Below is a small trained network, with its code and all its weights. Each question gives an input and a class and asks what happens when units are switched off, that is, made to give their printed mean instead of their output.

import numpy as np


def w(rows, s, z=0):
    codes = np.array(rows[::2]) - 128.0
    scale = np.full(codes.shape[1], s)
    scale[-1] = z or s
    return codes * scale


def norm(h):
    return h / np.sqrt((h * h).mean(-1, keepdims=True) + 1e-5)


def f(y):
    return y / 2 * (1 + np.tanh(0.7978845608 * (y + 0.044715 * y**3)))


def log_softmax(a):
    a = a - a.max(-1, keepdims=True)
    return a - np.log(np.exp(a).sum(-1, keepdims=True))


def net(x, mask):
    res = np.array(x, float).reshape(1, 5) / 4 @ E
    u = 0
    for l in range(4):
        y = f(norm(res) @ A[l][:, :-1].T + A[l][:, -1])
        res = res + np.where(mask[u : u + 6], y, B[l][:, -1]) @ B[l][:, :-1]
        u += 6
    return log_softmax(norm(res)[-1] @ U[:, :-1].T + U[:, -1])


A, B = {}, {}
E = w([
[241,124,90,159],'x0',
[62,2,94,120],'x1',
[193,61,167,240],'x2',
[44,156,172,79],'x3',
[59,146,90,172],'x4',
],0.0082)
A[0] = w([
[45,148,168,181,147],'L0N0',
[144,88,15,109,79],'L0N1',
[52,43,175,130,107],'L0N2',
[96,144,253,72,4],'L0N3',
[198,135,142,198,58],'L0N4',
[41,153,164,186,73],'L0N5',
],0.015,0.0028)
B[0] = w([
[46,152,195,167,218],'L0N0',
[121,224,148,62,194],'L0N1',
[115,88,15,118,253],'L0N2',
[147,129,249,39,207],'L0N3',
[160,116,123,207,219],'L0N4',
[69,127,213,151,207],'L0N5',
],0.018,0.0065)
A[1] = w([
[205,141,116,223,92],'L1N0',
[142,63,135,184,4],'L1N1',
[147,86,133,161,49],'L1N2',
[121,147,223,135,94],'L1N3',
[219,150,181,185,176],'L1N4',
[113,141,114,251,105],'L1N5',
],0.015,0.0033)
B[1] = w([
[151,10,86,206,249],'L1N0',
[113,145,53,56,165],'L1N1',
[121,130,85,24,144],'L1N2',
[146,203,133,209,206],'L1N3',
[129,51,98,221,255],'L1N4',
[44,20,190,96,222],'L1N5',
],0.014,0.0067)
A[2] = w([
[85,60,162,105,228],'L2N0',
[253,128,95,121,254],'L2N1',
[82,132,121,177,13],'L2N2',
[62,52,115,119,113],'L2N3',
[118,127,13,146,67],'L2N4',
[219,104,168,103,34],'L2N5',
],0.022,0.0021)
B[2] = w([
[138,93,85,134,232],'L2N0',
[3,48,128,192,187],'L2N1',
[137,92,152,166,174],'L2N2',
[145,108,78,179,254],'L2N3',
[187,230,68,104,203],'L2N4',
[189,39,180,38,150],'L2N5',
],0.024,0.011)
A[3] = w([
[133,90,97,27,3],'L3N0',
[220,252,156,219,87],'L3N1',
[92,220,135,46,83],'L3N2',
[231,130,154,75,71],'L3N3',
[136,166,213,199,59],'L3N4',
[234,183,74,128,140],'L3N5',
],0.012,0.0041)
B[3] = w([
[3,108,111,109,132],'L3N0',
[33,70,113,177,161],'L3N1',
[95,202,142,235,254],'L3N2',
[164,59,114,51,140],'L3N3',
[48,101,160,89,208],'L3N4',
[174,213,124,187,217],'L3N5',
],0.014,0.0028)
U = w([
[228,91,218,49,3],'0',
[158,226,39,115,72],'1',
[62,156,253,145,177],'2',
[128,12,58,244,249],'3',
],0.012,0.0041)

Each question gives the input, the list of numbers given to net, and the class t.
The units are the neurons (one row each of A and B). Each row of codes is followed by its name. A weight is (code - 128) times the scale printed after its matrix; where a second scale follows, it is the last column's (A, B and U).
mask holds one flag per neuron, layer by layer. A switched-off neuron (its flag False) gives its mean, the last column of its row in B, instead of its output. The means were averaged over made-up inputs and are rounded, as every weight is.
A unit's drop is (log p(t) with every unit on - log p(t) with that unit switched off) / (log p(t) with every unit on - log p(t) with every unit switched off).
The circuit of an input: a set's keep is (log p(t) with only the set's units on - log p(t) with every unit switched off) / (log p(t) with every unit on - log p(t) with every unit switched off). Starting from the 12 units with the biggest drops (on a tie, the unit counted first), units are removed one at a time, each time the one whose removal leaves the highest keep (on an exact tie, the one counted first), for as long as the keep stays at least 0.8.
circuit, biggest first: the units of the circuit, biggest drop first
unit that matters most: the unit with the biggest drop
top k neurons: the k neurons with the biggest drops, biggest first
top k neurons in layer l: the k neurons of layer l with the biggest drops, biggest first
drop of u: that unit's drop, to one decimal
input [0,7,-2,4,-4], class 1: circuit, biggest first -> [L0N2; L2N4; L1N5]
input [-7,-3,2,2,-7], class 0: unit that matters most -> L0N3
input [4,-3,-5,6,0], class 2: circuit, biggest first -> [L2N3; L1N0; L1N4]
input [0,5,-2,3,-2], class 1: top 2 neurons -> [L0N2; L2N4]
input [-3,-2,0,-1,-6], class 0: circuit, biggest first -> [L0N3; L2N5]
input [-1,8,-2,-1,8], class 1: top 2 neurons in layer 0 -> [L0N2; L0N1]
input [-2,-8,-3,1,-5], class 0: top 3 neurons -> [L2N5; L0N3; L0N0]
input [-3,7,-3,-2,5], class 1: top 3 neurons -> [L0N2; L2N4; L1N5]
input [6,7,-6,-7,-8], class 2: top 2 neurons in layer 1 -> [L1N0; L1N4]
input [6,0,-5,-2,3], class 1: top 2 neurons -> [L0N1; L0N3]
input [4,8,-7,-8,-1], class 2: top 2 neurons -> [L0N1; L0N2]
input [-1,7,4,1,-1], class 1: top 2 neurons -> [L2N4; L0N2]
input [-6,2,-7,7,5], class 2: top 4 neurons in layer 1 -> [L1N0; L1N4; L1N5; L1N3]
input [4,-2,-8,0,-1], class 1: unit that matters most -> L0N3
input [-1,-6,-2,0,2], class 2: top 2 neurons in layer 2 -> [L2N3; L2N0]
input [-5,-7,-8,7,-2], class 2: drop of L0N5 -> 0.0
input [8,5,-3,3,7], class 1: drop of L1N5 -> 0.1
